Rows and roughly how far along a hidden order each lies, from 0 to 30
[ -5  -3  12   6  -1   2  -3   1   3 -11  -9 -12   2  -5  -1   2   5   6
  -5  19  -1  -7   9  -3   7 -10  -2  -2  -9  -6   1   7  20  -3   1  -3
  10  -4 -12] => 30
[ -8   7  10  -5  -5   2   3  -5  -2 -38  10   1  -9  -3   4 -16  -1  -7
   6   0  -6   7  -4   4  -1  -9  -3 -10   1 -12   6   5   1   6  -3  -3
   2   2  -3] => 8
[ -6   7  16   5  10   1  -4   1   5 -16  -3 -11   5   2   4  -1   7   6
  -2  13   0  -2   8  -9  10  -2  -9  -9  -6  -7   0  11  10  -2   0  -2
   4   6 -26] => 26
[ -8   3   4  -3   5  -4   5  -3  -3 -10   5  -4  -3  -8   9  -6  -2 -11
   5  -1   5   9   3  12  -2  -8  -6  -7  -2  -5  -3   2  -3   1  -3  -9
   1   2   0] => 18
[ -8 -14   8  -4 -16   7  -1   1   1  -9 -10  -4  -7  -6  -6  -2   4   0
 -20  10  -1  -6   1   1   7  -9  -3   1 -10  -2   1   2  13   0  -1 -13
  15 -14  -7] => 29
[  1   5  10  11   4  -2  -1  -3   1 -22   1 -17   5  -2   2  10   8   3
   9   6   0  -7  -1 -10   3   6   2  -6   2  -5  -4   2   7  -3   1  15
   5  -3 -13] => 24
[-11   5   9  -1  -9   5   0   2  -4  15  10 -17  -2 -10  -8  -6  -2  -7
   9   2  -7   7   6  13   4   5  -1  10   1  -4   8  -8  14   1  -1  19
  -1  14  13] => 6
[ -8   3  14  -4   1   6   0   6   4  14   2 -11  -2  14   0  -6   1   8
  -7   6  -5  -2   7  -3  17 -10 -16 -12   3  -3  13  -9   8   0   1  -3
  -3   5  -8] => 8
[ -8  -9   4   1  -5  11  -4   1   4   7   2  -9   0 -11  -7   1   3   3
 -12   2  -7   1   8   2   1   5   5   7  -6  -2   0  -4  13   0   1  -9
  10  -7 -10] => 23
[ -7  -5   3   1  -8  -3   6  -3  -4 -11   1  -1  -1  -5   8  -1   0  -7
  -1  -2   5  -1  -2   8  -2 -11  -4  -2  -4   0  -3   3  -3  -1  -3 -15
   5  -6   4] => 29
[ -4  -1   6  -7 -10   2   3  -2  -5 -38   0   2 -10  -4   5 -19   1  -5
  -1   9  -4   2   2   3   3 -13  -7 -10  -7  -9   6  12  11   5  -2  -5
   6  -1   0] => 10
[ -3   0   7  -4  -2  -1  -3   0  -3 -34  -5  -6  -8   2   6 -17   4   8
   0  22  -4  -1   7   0  11 -16  -7  -8 -10  -5  -1  14  16   4   1   6
   8   4  -7] => 9
[  0   3  15  -8   1   2  -4   4   4  11   3   8  -6  14  -1   1   2   8
 -14   7  -2   1   1  -6  11 -14  -6  -9   4  -7   8   2   0  -1   1 -10
  -1  -2 -19] => 14
[  3  16   0   8  11  -4  -4  -4   0 -18   1 -13   1  -1   3   2  12   5
   3   5   1  -6  -6 -13   5   5   0  -6  -6   1  -5   5  -2   1  -1  17
  -1   4 -14] => 13
[  0 -11  14  -7  -9   2  -1   2  -2 -26  -5  -2 -11  10   6 -16   3  13
 -10  20  -4  -2   3  -3   9 -23   1 -10  -7  -5   8  16  21   2   5   1
   6  -8   0] => 9
[ -4   5  26  -1   3  -4  -6   1   3  13  13 -11  -7  -1  -5  10   3   2
 -15   1  -3  11   0   9   5  -9   1   7   6  -8   3  -1   4  -2  -1   6
  -1   4  -9] => 22
[ -2  19  11  10   9   0  -2  -6   2 -40  12 -17  -2  -6  -4  10  12   7
   4   7  -3  -4  -2 -14   0   3  10 -14   3 -12  -5  -2   3   3   1  12
   3  -9 -19] => 15
[-11   6   1  -1  10   1   1  -2   1 -15  -6  -6   0  -7   2  -6   3   0
   3   5   5   3  15   2   3  -3 -12 -10  -9  -3  -2   1   0   2  -4 -14
  10   1 -17] => 19
[  3   2   1  -6  -1   3  -5  -1  -3 -30   6  -1 -10   2   6 -15   5   6
  -2   3  -7   6   1  -5   7  -2   4   3  -9   0   1  11  11   5   4  14
   0   7   4] => 0
